Below is a small trained network, with its code and all its weights. Each question gives an input and a class and asks what happens when units are switched off, that is, made to give their printed mean instead of their output.

import numpy as np


def w(rows, s, z=0):
    codes = np.array(rows[::2]) - 128.0
    scale = np.full(codes.shape[1], s)
    scale[-1] = z or s
    return codes * scale


def norm(h):
    return h / np.sqrt((h * h).mean(-1, keepdims=True) + 1e-5)


def f(y):
    return y / 2 * (1 + np.tanh(0.7978845608 * (y + 0.044715 * y**3)))


def log_softmax(a):
    a = a - a.max(-1, keepdims=True)
    return a - np.log(np.exp(a).sum(-1, keepdims=True))


def net(x, mask):
    res = np.array(x, float).reshape(1, 7) / 4 @ E
    u = 0
    for l in range(3):
        y = f(norm(res) @ A[l][:, :-1].T + A[l][:, -1])
        res = res + np.where(mask[u : u + 7], y, B[l][:, -1]) @ B[l][:, :-1]
        u += 7
    return log_softmax(norm(res)[-1] @ U[:, :-1].T + U[:, -1])


A, B = {}, {}
E = w([
[113,192,172,203,29],'x0',
[201,150,176,213,193],'x1',
[137,130,123,131,127],'x2',
[75,94,166,107,142],'x3',
[148,208,172,74,121],'x4',
[230,1,176,85,42],'x5',
[114,116,134,121,133],'x6',
],0.0074)
A[0] = w([
[167,126,102,84,1,158],'L0N1',
[178,219,204,20,122,93],'L0N2',
[109,103,254,181,118,63],'L0N3',
[198,84,134,78,135,212],'L0N4',
[68,214,3,111,128,200],'L0N5',
[111,46,63,204,112,189],'L0N6',
[149,172,46,105,131,3],'L0N7',
],0.011,0.002)
B[0] = w([
[112,170,180,102,130,226],'L0N1',
[66,7,106,248,118,211],'L0N2',
[173,197,138,140,130,183],'L0N3',
[105,146,156,97,178,210],'L0N4',
[104,155,175,119,145,253],'L0N5',
[68,82,160,192,115,198],'L0N6',
[94,69,129,89,137,144],'L0N7',
],0.016,0.0065)
A[1] = w([
[64,139,91,83,57,253],'L1N1',
[175,78,79,95,183,10],'L1N2',
[127,145,178,193,23,196],'L1N3',
[221,136,124,204,202,161],'L1N4',
[222,32,222,91,50,96],'L1N5',
[93,117,253,140,192,237],'L1N6',
[93,119,72,149,102,103],'L1N7',
],0.012,0.0019)
B[1] = w([
[196,101,222,115,114,146],'L1N1',
[171,89,113,151,227,132],'L1N2',
[197,89,148,162,173,182],'L1N3',
[53,99,201,21,45,158],'L1N4',
[2,235,83,156,123,161],'L1N5',
[156,174,60,104,59,248],'L1N6',
[115,161,147,127,84,129],'L1N7',
],0.016,0.017)
A[2] = w([
[199,181,94,139,4,210],'L2N1',
[165,62,59,101,113,91],'L2N2',
[97,78,39,31,140,74],'L2N3',
[109,61,151,86,32,80],'L2N4',
[154,45,139,181,129,80],'L2N5',
[178,135,189,106,63,209],'L2N6',
[82,44,69,217,86,3],'L2N7',
],0.012,0.0017)
B[2] = w([
[133,88,37,111,191,254],'L2N1',
[184,198,110,129,177,136],'L2N2',
[202,102,141,206,211,182],'L2N3',
[167,107,178,73,4,191],'L2N4',
[111,107,29,98,168,144],'L2N5',
[159,83,140,78,223,196],'L2N6',
[128,80,58,206,43,169],'L2N7',
],0.013,0.011)
U = w([
[21,244,113,129,145,107],'0',
[132,85,157,64,104,199],'1',
[75,53,102,219,68,74],'2',
[144,101,74,107,124,253],'3',
[154,94,138,174,223,64],'4',
[135,95,60,99,129,83],'5',
],0.012,0.0025)

Each question gives the input, the list of numbers given to net, and the class t.
The units are the neurons (one row each of A and B). Each row of codes is followed by its name. A weight is (code - 128) times the scale printed after its matrix; where a second scale follows, it is the last column's (A, B and U).
mask holds one flag per neuron, layer by layer. A switched-off neuron (its flag False) gives its mean, the last column of its row in B, instead of its output. The means were averaged over made-up inputs and are rounded, as every weight is.
A unit's drop is (log p(t) with every unit on - log p(t) with that unit switched off) / (log p(t) with every unit on - log p(t) with every unit switched off).
The circuit of an input: a set's keep is (log p(t) with only the set's units on - log p(t) with every unit switched off) / (log p(t) with every unit on - log p(t) with every unit switched off). Starting from the 12 units with the biggest drops (on a tie, the unit counted first), units are removed one at a time, each time the one whose removal leaves the highest keep (on an exact tie, the one counted first), for as long as the keep stays at least 0.8.
circuit, biggest first: the units of the circuit, biggest drop first
unit that matters most: the unit with the biggest drop
k most important neurons: the k neurons with the biggest drops, biggest first
k most important neurons of layer l: the k neurons of layer l with the biggest drops, biggest first
input [7,6,-6,-4,4,-4,-6], class 4: most important neuron -> L1N3
input [4,-2,6,4,5,6,-2], class 0: 2 most important neurons -> L1N5; L0N1
input [-5,-6,1,-6,7,5,4], class 2: 4 most important neurons of layer 0 -> L0N2; L0N5; L0N3; L0N7
input [2,-8,-3,3,-7,2,0], class 1: 4 most important neurons -> L0N2; L1N1; L0N1; L2N4
input [5,0,4,8,5,-5,-8], class 3: 2 most important neurons of layer 2 -> L2N1; L2N3
input [-8,5,8,7,0,3,-6], class 4: 3 most important neurons of layer 0 -> L0N1; L0N5; L0N3
input [6,-3,0,-7,-1,4,2], class 4: 2 most important neurons -> L1N3; L1N4
input [7,6,7,4,-3,-5,2], class 4: circuit, biggest first -> L1N5; L2N4
input [-5,-8,2,6,1,-6,5], class 1: 4 most important neurons -> L1N1; L1N5; L0N4; L0N3
input [-7,-6,1,6,-5,-6,2], class 4: circuit, biggest first -> L2N3; L1N5
input [2,7,-6,3,0,-6,1], class 1: circuit, biggest first -> L1N4; L1N5; L0N6
input [8,7,-1,-8,-3,6,3], class 4: 2 most important neurons -> L1N3; L1N6
input [-6,8,7,-2,2,-7,-3], class 1: 4 most important neurons -> L1N4; L1N5; L0N4; L0N1
input [2,-4,0,-8,4,-1,-4], class 1: 4 most important neurons -> L0N7; L0N1; L1N5; L2N4
input [-5,0,-3,2,0,4,4], class 4: most important neuron of layer 0 -> L0N4
input [-8,-8,7,-7,-7,0,-7], class 1: circuit, biggest first -> L0N2; L2N1; L1N6
input [4,2,-5,8,5,-1,-1], class 2: 3 most important neurons -> L0N2; L1N6; L0N1
input [8,3,4,-6,-1,-2,2], class 4: 3 most important neurons -> L1N6; L1N3; L2N4
input [8,-3,7,-6,-4,-3,1], class 4: 2 most important neurons of layer 0 -> L0N2; L0N4
input [-5,-1,2,-7,2,2,-2], class 4: unit that matters most -> L2N3
